Here is a tiny trained network, its code and every weight. The questions are about switching its units off for an input and a class, where a switched-off unit gives its printed mean instead of its output.

import numpy as np


def w(rows, s, z=0):
    codes = np.array(rows[::2]) - 128.0
    scale = np.full(codes.shape[1], s)
    scale[-1] = z or s
    return codes * scale


def f(y):
    return y / 2 * (1 + np.tanh(0.7978845608 * (y + 0.044715 * y**3)))


def log_softmax(a):
    a = a - a.max(-1, keepdims=True)
    return a - np.log(np.exp(a).sum(-1, keepdims=True))


def net(x, mask):
    res = np.array(x, float).reshape(1, 3) / 4 @ E
    y = f(res @ A[0][:, :-1].T + A[0][:, -1])
    res = res + np.where(mask, y, B[0][:, -1]) @ B[0][:, :-1]
    return log_softmax(res[-1] @ U[:, :-1].T + U[:, -1])


A, B = {}, {}
E = w([
[200,69,150,195,103,138],'x0',
[99,140,172,146,7,116],'x1',
[206,160,213,127,144,92],'x2',
],0.014)
A[0] = w([
[163,120,196,92,166,46,213],'neuron 1',
[153,207,196,181,132,94,109],'neuron 2',
[179,16,133,179,119,130,156],'neuron 3',
[56,247,154,44,152,84,95],'neuron 4',
[154,40,152,163,115,131,71],'neuron 5',
[66,164,172,200,37,105,127],'neuron 6',
[147,129,191,122,162,50,87],'neuron 7',
[138,115,147,127,212,145,91],'neuron 8',
[78,86,122,167,136,173,89],'neuron 9',
[130,130,40,179,110,133,84],'neuron 10',
[152,140,112,112,55,97,113],'neuron 11',
[119,104,79,107,84,214,65],'neuron 12',
[160,103,174,151,140,126,108],'neuron 13',
[124,136,112,124,201,126,119],'neuron 14',
[107,92,115,133,138,150,139],'neuron 15',
[117,141,168,120,65,68,96],'neuron 16',
[167,104,90,162,196,133,126],'neuron 17',
[74,53,105,132,116,155,249],'neuron 18',
],0.012,0.011)
B[0] = w([
[61,228,90,144,108,157,244],'neuron 1',
[104,154,86,172,111,147,193],'neuron 2',
[172,85,172,51,70,169,226],'neuron 3',
[147,12,123,103,52,204,239],'neuron 4',
[118,41,117,116,83,144,165],'neuron 5',
[142,131,91,46,139,61,226],'neuron 6',
[77,127,82,193,95,138,177],'neuron 7',
[74,117,65,124,152,62,185],'neuron 8',
[80,135,39,199,137,135,156],'neuron 9',
[114,128,55,159,76,120,159],'neuron 10',
[133,137,107,114,119,99,161],'neuron 11',
[104,90,15,209,138,112,162],'neuron 12',
[76,106,69,144,96,160,163],'neuron 13',
[95,123,83,72,140,99,192],'neuron 14',
[70,161,118,130,140,140,158],'neuron 15',
[85,148,49,118,137,86,177],'neuron 16',
[81,127,106,70,139,68,209],'neuron 17',
[87,232,163,144,94,145,253],'neuron 18',
],0.011,0.013)
U = w([
[123,126,105,71,150,8,119],'0',
[145,38,121,111,110,222,151],'1',
[114,181,94,215,129,166,84],'2',
[134,225,178,93,142,171,254],'3',
[163,89,178,128,171,104,85],'4',
[155,122,173,127,165,127,81],'5',
[137,108,170,161,167,119,85],'6',
[168,128,148,148,162,142,87],'7',
],0.016,0.0099)

Each question gives the input, the list of numbers given to net, and the class t.
The units are the neurons (one row each of A and B). Each row of codes is followed by its name. A weight is (code - 128) times the scale printed after its matrix; where a second scale follows, it is the last column's (A, B and U).
mask holds one flag per neuron, in row order. A switched-off neuron (its flag False) gives its mean, the last column of its row in B, instead of its output. The means were averaged over made-up inputs and are rounded, as every weight is.
A unit's drop is (log p(t) with every unit on - log p(t) with that unit switched off) / (log p(t) with every unit on - log p(t) with every unit switched off).
The circuit of an input: a set's keep is (log p(t) with only the set's units on - log p(t) with every unit switched off) / (log p(t) with every unit on - log p(t) with every unit switched off). Starting from the 12 units with the biggest drops (on a tie, the unit counted first), units are removed one at a time, each time the one whose removal leaves the highest keep (on an exact tie, the one counted first), for as long as the keep stays at least 0.8.
circuit, biggest first: the units of the circuit, biggest drop first
most important unit: the unit with the biggest drop
k most important neurons: the k neurons with the biggest drops, biggest first
drop when u is switched off: that unit's drop, to one decimal
input [0,-1,2], class 3: most important neuron => [neuron 12]
input [6,-2,-7], class 2: 4 most important neurons => [neuron 18; neuron 4; neuron 9; neuron 12]
input [2,0,3], class 3: 3 most important neurons => [neuron 4; neuron 12; neuron 9]
input [7,4,-8], class 2: 2 most important neurons => [neuron 18; neuron 4]
input [6,-6,-1], class 0: 3 most important neurons => [neuron 17; neuron 4; neuron 8]
input [-1,5,-4], class 0: 2 most important neurons => [neuron 6; neuron 1]
input [5,-1,6], class 2: 3 most important neurons => [neuron 1; neuron 4; neuron 2]
input [-5,2,-2], class 1: 2 most important neurons => [neuron 4; neuron 1]
input [3,3,-1], class 3: circuit, biggest first => [neuron 4; neuron 8; neuron 12]
input [4,-4,-5], class 2: 2 most important neurons => [neuron 4; neuron 6]
input [-8,8,8], class 0: 4 most important neurons => [neuron 6; neuron 16; neuron 3; neuron 11]
input [7,6,-8], class 2: 2 most important neurons => [neuron 18; neuron 4]
input [-2,0,-3], class 3: circuit, biggest first => [neuron 7; neuron 8; neuron 18]
input [-1,-3,-1], class 3: most important unit => neuron 6
input [-8,-2,-7], class 1: drop when neuron 8 is switched off => 0.0
input [-2,2,-3], class 3: drop when neuron 8 is switched off => 0.1
input [-6,2,-5], class 1: drop when neuron 4 is switched off => 1.5
